Below is a small trained network, with its code and all its weights. Each question gives an input and a target symbol and asks what happens when units are switched off, that is, made to give their printed mean instead of their output.

import numpy as np


def w(rows, s, z=0):
    codes = np.array(rows[::2]) - 128.0
    scale = np.full(codes.shape[1], s)
    scale[-1] = z or s
    return codes * scale


def norm(h):
    return h / np.sqrt((h * h).mean(-1, keepdims=True) + 1e-5)


def f(y):
    return np.maximum(y, 0)


def softmax(a):
    e = np.exp(a - a.max(-1, keepdims=True))
    return e / e.sum(-1, keepdims=True)


def log_softmax(a):
    a = a - a.max(-1, keepdims=True)
    return a - np.log(np.exp(a).sum(-1, keepdims=True))


def net(x, mask):
    ids = ['ΓΔΠΩεηθλμξφ'.index(c) for c in x.split()]
    T = len(ids)
    res = E[ids] + P[:T]
    r = norm(res)
    for j in range(2):
        rows = slice(4 * j, 4 * j + 4)
        q, k, v = (r @ M[0][rows].T for M in (Q, K, V))
        z = softmax(np.where(np.tri(T) > 0, q @ k.T / 4**0.5, -1e9)) @ v
        o = O[0][rows]
        res = res + np.where(mask[j], z, o[:, -1]) @ o[:, :-1]
    y = f(norm(res) @ A[0][:, :-1].T + A[0][:, -1])
    res = res + np.where(mask[2:18], y, B[0][:, -1]) @ B[0][:, :-1]
    return log_softmax(norm(res)[-1] @ U[:, :-1].T + U[:, -1])


Q, K, V, O, A, B = {}, {}, {}, {}, {}, {}
E = w([
[104,75,100,131],'Γ',
[117,176,186,123],'Δ',
[106,152,85,97],'Π',
[93,55,176,128],'Ω',
[90,91,104,246],'ε',
[219,110,160,95],'η',
[127,179,122,164],'θ',
[88,124,157,122],'λ',
[87,126,157,123],'μ',
[48,52,6,128],'ξ',
[155,99,162,172],'φ',
],0.022)
P = w([
[20,54,160,255],'0',
[62,61,148,198],'1',
[79,73,143,200],'2',
[90,84,140,189],'3',
[98,94,133,180],'4',
[112,98,129,171],'5',
[119,106,124,165],'6',
[126,114,124,155],'7',
[134,120,122,144],'8',
[136,122,126,138],'9',
[141,128,118,130],'10',
[137,115,125,141],'11',
],0.0081)
Q[0] = w([
[128,140,174,7],'H1',
[244,90,128,96],'H1',
[112,142,155,116],'H1',
[160,96,185,128],'H1',
[137,137,85,210],'H2',
[195,57,68,145],'H2',
[99,64,30,147],'H2',
[144,67,55,104],'H2',
],0.016)
K[0] = w([
[86,84,133,145],'H1',
[139,69,138,142],'H1',
[116,154,144,166],'H1',
[135,94,157,132],'H1',
[107,98,133,250],'H2',
[102,56,147,138],'H2',
[89,43,97,172],'H2',
[88,42,126,127],'H2',
],0.025)
V[0] = w([
[216,95,124,43],'H1',
[138,159,69,174],'H1',
[222,74,133,205],'H1',
[132,70,115,104],'H1',
[114,94,146,156],'H2',
[142,61,150,71],'H2',
[71,202,213,116],'H2',
[248,91,143,126],'H2',
],0.011)
O[0] = w([
[82,123,103,197,2],'H1',
[82,147,43,66,149],'H1',
[161,61,76,199,89],'H1',
[58,41,160,148,140],'H1',
[85,72,148,201,209],'H2',
[108,115,220,55,154],'H2',
[205,166,169,208,47],'H2',
[216,2,136,72,48],'H2',
],0.0076,0.0078)
A[0] = w([
[124,100,144,145,12],'N1',
[135,100,86,121,108],'N2',
[120,94,168,202,105],'N3',
[123,94,148,157,3],'N4',
[187,149,100,54,184],'N5',
[253,88,128,54,252],'N6',
[184,133,130,195,179],'N7',
[132,94,224,97,158],'N8',
[208,100,161,212,64],'N9',
[119,85,112,150,149],'N10',
[131,133,106,140,73],'N11',
[68,64,81,116,150],'N12',
[156,87,129,214,143],'N13',
[140,111,149,148,65],'N14',
[174,169,42,151,37],'N15',
[63,109,89,119,173],'N16',
],0.015,0.0039)
B[0] = w([
[155,141,153,124,135],'N1',
[106,104,123,144,149],'N2',
[132,178,183,129,164],'N3',
[141,136,166,116,139],'N4',
[135,23,144,121,141],'N5',
[106,80,1,197,144],'N6',
[184,84,85,89,149],'N7',
[98,115,175,233,168],'N8',
[152,132,150,67,147],'N9',
[104,124,113,102,172],'N10',
[115,138,166,156,130],'N11',
[158,137,106,104,249],'N12',
[156,119,115,68,157],'N13',
[108,146,115,112,133],'N14',
[110,143,89,254,138],'N15',
[188,165,124,89,232],'N16',
],0.012,0.014)
U = w([
[76,50,158,60,93],'Γ',
[228,205,158,126,204],'Δ',
[88,252,130,98,84],'Π',
[98,92,185,132,248],'Ω',
[207,134,99,120,32],'ε',
[126,45,99,188,163],'η',
[160,177,75,195,217],'θ',
[101,147,143,153,170],'λ',
[110,152,140,154,180],'μ',
[44,111,72,139,186],'ξ',
[214,79,169,102,4],'φ',
],0.016,0.0042)

Each question gives the input, a string of symbols that net reads in full, and the target symbol t.
The units are the heads (4 rows each of Q, K, V and O) and the neurons (one row each of A and B). Each row of codes is followed by its name. A weight is (code - 128) times the scale printed after its matrix; where a second scale follows, it is the last column's (O, A, B and U).
mask holds one flag per unit, heads first, then neurons. A switched-off unit (its flag False) gives its mean, the last column of its rows in O or B, instead of its output. The means were averaged over made-up inputs and are rounded, as every weight is.
A unit's drop is (log p(t) with every unit on - log p(t) with that unit switched off) / (log p(t) with every unit on - log p(t) with every unit switched off).
The circuit of an input: a set's keep is (log p(t) with only the set's units on - log p(t) with every unit switched off) / (log p(t) with every unit on - log p(t) with every unit switched off). Starting from the 12 units with the biggest drops (on a tie, the unit counted first), units are removed one at a time, each time the one whose removal leaves the highest keep (on an exact tie, the one counted first), for as long as the keep stays at least 0.8.
units of the circuit, in order: the units of the circuit, biggest drop first
unit that matters most: the unit with the biggest drop
top k neurons: the k neurons with the biggest drops, biggest first
which heads matter: for each layer, one digit per head in row order, 1 if its drop is at least 0.15 and else 0, layers parted by /
drop when u is switched off: that unit's drop, to one decimal
input Γ θ Γ Γ μ, target θ: which heads matter -> 11
input θ Γ η μ, target η: which heads matter -> 11
input η Δ Γ θ Γ Ω Γ Γ λ, target θ: units of the circuit, in order -> [H2 N16]
input Γ ξ Γ Π θ ξ μ, target θ: which heads matter -> 01
input Ω Γ μ ξ η θ, target θ: unit that matters most -> N15
input Ω θ ξ ξ λ, target θ: which heads matter -> 11
input η η λ, target η: top 2 neurons -> [N6 N8]
input Δ Γ ε, target Δ: which heads matter -> 00
input ξ ε ε, target ε: which heads matter -> 00
input Π η Γ ξ Γ Γ μ Ω Γ Γ η μ, target η: which heads matter -> 01
input Γ Γ Π η, target η: which heads matter -> 00
input Ω ξ Γ ε, target ε: top 2 neurons -> [N13 N3]
input Ω Γ Γ Γ ε Ω Γ Π Γ Δ Γ μ, target Δ: drop when N7 is switched off -> 0.2
input Δ Γ ξ Π ε, target Π: drop when H1 is switched off -> 0.4
input Γ Γ Π Π Ω Γ, target Π: drop when H1 is switched off -> 0.4
input ξ Γ η Γ Γ ξ μ ξ ξ Π Ω, target Ω: units of the circuit, in order -> [N8]
